Below is a small trained network, with its code and all its weights. Each question gives an input and a class and asks what happens when units are switched off, that is, made to give their printed mean instead of their output.

import numpy as np


def w(rows, s, z=0):
    codes = np.array(rows[::2]) - 128.0
    scale = np.full(codes.shape[1], s)
    scale[-1] = z or s
    return codes * scale


def f(y):
    return y / 2 * (1 + np.tanh(0.7978845608 * (y + 0.044715 * y**3)))


def log_softmax(a):
    a = a - a.max(-1, keepdims=True)
    return a - np.log(np.exp(a).sum(-1, keepdims=True))


def net(x, mask):
    res = np.array(x, float).reshape(1, 3) / 4 @ E
    y = f(res @ A[0][:, :-1].T + A[0][:, -1])
    res = res + np.where(mask, y, B[0][:, -1]) @ B[0][:, :-1]
    return log_softmax(res[-1] @ U[:, :-1].T + U[:, -1])


A, B = {}, {}
E = w([
[254,43,125,91,51,42,73,216,161],'x0',
[134,210,246,66,213,161,54,172,58],'x1',
[202,38,218,164,204,180,135,58,212],'x2',
],0.0088)
A[0] = w([
[163,75,139,155,100,83,217,112,185,175],'n0',
[157,152,73,50,61,62,96,135,102,253],'n1',
[77,104,42,183,43,140,223,121,120,99],'n2',
[102,187,157,213,120,233,159,110,145,219],'n3',
[111,61,86,214,105,135,218,102,119,57],'n4',
[130,81,127,146,184,241,204,49,113,226],'n5',
[217,1,135,140,74,56,107,82,123,252],'n6',
[111,171,167,78,217,221,105,170,79,253],'n7',
],0.0069,0.0029)
B[0] = w([
[254,82,60,228,195,120,30,102,166,199],'n0',
[140,217,108,129,77,22,99,171,159,215],'n1',
[240,155,62,135,73,194,131,199,140,216],'n2',
[73,95,162,88,80,165,188,126,119,198],'n3',
[134,60,115,203,74,221,159,137,162,190],'n4',
[29,74,137,146,159,168,196,97,227,223],'n5',
[236,150,180,121,175,112,27,164,246,246],'n6',
[70,134,149,60,108,140,174,91,125,212],'n7',
],0.0073,0.011)
U = w([
[113,108,27,207,97,253,218,171,9,10],'0',
[186,104,215,104,121,62,19,202,188,61],'1',
[167,45,67,212,13,172,189,94,216,111],'2',
[12,151,222,31,168,207,204,6,93,253],'3',
[61,20,189,202,120,156,185,50,153,5],'4',
[53,202,81,48,44,11,135,206,63,253],'5',
[162,50,66,179,255,73,124,12,249,18],'6',
],0.0051,0.0029)

Each question gives the input, the list of numbers given to net, and the class t.
The units are the neurons (one row each of A and B). Each row of codes is followed by its name. A weight is (code - 128) times the scale printed after its matrix; where a second scale follows, it is the last column's (A, B and U).
mask holds one flag per neuron, in row order. A switched-off neuron (its flag False) gives its mean, the last column of its row in B, instead of its output. The means were averaged over made-up inputs and are rounded, as every weight is.
A unit's drop is (log p(t) with every unit on - log p(t) with that unit switched off) / (log p(t) with every unit on - log p(t) with every unit switched off).
The circuit of an input: a set's keep is (log p(t) with only the set's units on - log p(t) with every unit switched off) / (log p(t) with every unit on - log p(t) with every unit switched off). Starting from all 8 units, units are removed one at a time, each time the one whose removal leaves the highest keep (on an exact tie, the one counted first), for as long as the keep stays at least 0.8.
units of the circuit, in order: the units of the circuit, biggest drop first
k most important neurons: the k neurons with the biggest drops, biggest first
drop when u is switched off: that unit's drop, to one decimal
input [-2,-1,-2], class 0: units of the circuit, in order => (n6)
input [3,6,-1], class 5: units of the circuit, in order => (n6, n0)
input [5,1,-4], class 5: 2 most important neurons => (n0, n1)
input [-7,-4,-4], class 0: units of the circuit, in order => (n6, n2)
input [1,2,-1], class 5: units of the circuit, in order => (n6, n5, n0)
input [4,1,-4], class 5: units of the circuit, in order => (n0, n1)
input [-6,-1,-2], class 3: units of the circuit, in order => (n0, n3)
input [-4,-4,6], class 4: 3 most important neurons => (n5, n3, n1)
input [-5,-6,-7], class 0: units of the circuit, in order => (n6, n2)
input [3,0,-3], class 5: 2 most important neurons => (n0, n6)
input [-5,5,-7], class 3: 2 most important neurons => (n7, n2)
input [5,-4,0], class 1: 2 most important neurons => (n6, n5)
input [8,-8,0], class 1: drop when n6 is switched off => 1.0
input [5,-5,8], class 6: drop when n0 is switched off => 0.2
input [5,-2,-2], class 1: drop when n6 is switched off => 0.1
input [8,-6,0], class 1: units of the circuit, in order => (n6)
